Below are the code and all the weights of a small trained network. Each question names an input and a class and asks about switching units off, where a switched-off unit gives its printed mean instead of its output.

import numpy as np


def w(rows, s, z=0):
    codes = np.array(rows[::2]) - 128.0
    scale = np.full(codes.shape[1], s)
    scale[-1] = z or s
    return codes * scale


def f(y):
    return np.maximum(y, 0)


def log_softmax(a):
    a = a - a.max(-1, keepdims=True)
    return a - np.log(np.exp(a).sum(-1, keepdims=True))


def net(x, mask):
    res = np.array(x, float).reshape(1, 6) / 4 @ E
    y = f(res @ A[0][:, :-1].T + A[0][:, -1])
    res = res + np.where(mask, y, B[0][:, -1]) @ B[0][:, :-1]
    return log_softmax(res[-1] @ U[:, :-1].T + U[:, -1])


A, B = {}, {}
E = w([
[32,49,23,149,106,17,208,95,21,31,164,168],'x0',
[184,118,235,116,81,187,147,185,99,187,120,124],'x1',
[126,131,177,127,118,121,136,162,84,148,120,143],'x2',
[132,185,61,135,23,122,50,67,174,153,37,59],'x3',
[108,106,131,130,255,121,181,103,197,23,215,184],'x4',
[67,72,80,138,54,55,167,137,39,105,125,163],'x5',
],0.0081)
A[0] = w([
[119,116,27,125,7,90,82,67,93,128,67,106,152],'N1',
[68,99,116,127,196,81,212,120,119,60,228,198,145],'N2',
[47,122,54,152,67,71,147,108,121,95,91,122,99],'N3',
[196,125,210,108,110,163,116,147,77,205,102,84,159],'N4',
[140,113,193,123,53,140,141,177,63,174,61,97,95],'N5',
[162,151,224,169,103,137,85,119,123,177,91,103,136],'N6',
[221,193,185,113,190,239,38,165,229,181,78,109,147],'N7',
[126,101,129,129,1,109,114,158,54,188,82,135,176],'N8',
[105,98,98,105,93,99,165,145,139,162,110,131,1],'N9',
[142,119,136,142,123,132,118,94,99,100,112,131,7],'N10',
],0.0089,0.0074)
B[0] = w([
[70,185,42,110,86,67,52,125,90,138,47,75,216],'N1',
[123,67,132,115,203,62,169,154,140,42,121,149,221],'N2',
[139,88,95,149,134,52,109,102,96,82,55,54,193],'N3',
[141,100,205,121,55,172,187,128,157,150,147,134,204],'N4',
[113,123,194,107,96,171,152,166,71,170,129,204,186],'N5',
[143,137,160,140,115,175,129,101,191,180,166,186,191],'N6',
[205,92,129,148,146,194,61,15,206,121,197,65,254],'N7',
[62,174,158,151,61,159,132,254,81,207,122,176,211],'N8',
[117,153,142,124,136,117,126,116,110,116,109,130,136],'N9',
[158,179,111,109,98,162,127,117,47,112,97,105,128],'N10',
],0.0093,0.022)
U = w([
[216,101,151,148,169,188,38,28,225,153,153,56,68],'0',
[67,161,1,144,83,66,44,153,93,143,51,65,135],'1',
[99,65,134,144,251,73,225,189,138,48,172,198,254],'2',
[113,138,174,146,67,184,135,184,92,211,128,192,25],'3',
],0.0098,0.0043)

Each question gives the input, the list of numbers given to net, and the class t.
The units are the neurons (one row each of A and B). Each row of codes is followed by its name. A weight is (code - 128) times the scale printed after its matrix; where a second scale follows, it is the last column's (A, B and U).
mask holds one flag per neuron, in row order. A switched-off neuron (its flag False) gives its mean, the last column of its row in B, instead of its output. The means were averaged over made-up inputs and are rounded, as every weight is.
A unit's drop is (log p(t) with every unit on - log p(t) with that unit switched off) / (log p(t) with every unit on - log p(t) with every unit switched off).
The circuit of an input: a set's keep is (log p(t) with only the set's units on - log p(t) with every unit switched off) / (log p(t) with every unit on - log p(t) with every unit switched off). Starting from all 10 units, units are removed one at a time, each time the one whose removal leaves the highest keep (on an exact tie, the one counted first), for as long as the keep stays at least 0.8.
units of the circuit, in order: the units of the circuit, biggest drop first
k most important neurons: the k neurons with the biggest drops, biggest first
drop when u is switched off: that unit's drop, to one decimal
input [-8,4,-6,6,-3,7], class 3: units of the circuit, in order	N8
input [-3,-4,-8,4,7,5], class 2: 4 most important neurons	N7, N1, N2, N8
input [7,8,2,1,-1,8], class 1: 2 most important neurons	N1, N3
input [-3,0,-8,-8,-3,2], class 2: 4 most important neurons	N7, N1, N6, N8
input [5,-3,7,-2,-5,-8], class 3: 3 most important neurons	N7, N1, N2
input [1,4,-4,-8,4,-8], class 2: 3 most important neurons	N2, N1, N6
input [3,-1,6,0,0,-6], class 2: 4 most important neurons	N7, N1, N6, N8
input [-5,-4,0,-4,8,1], class 2: drop when N2 is switched off	0.2
input [-3,1,1,-3,2,7], class 2: drop when N6 is switched off	0.0
input [6,-5,4,0,0,-8], class 2: drop when N1 is switched off	0.1
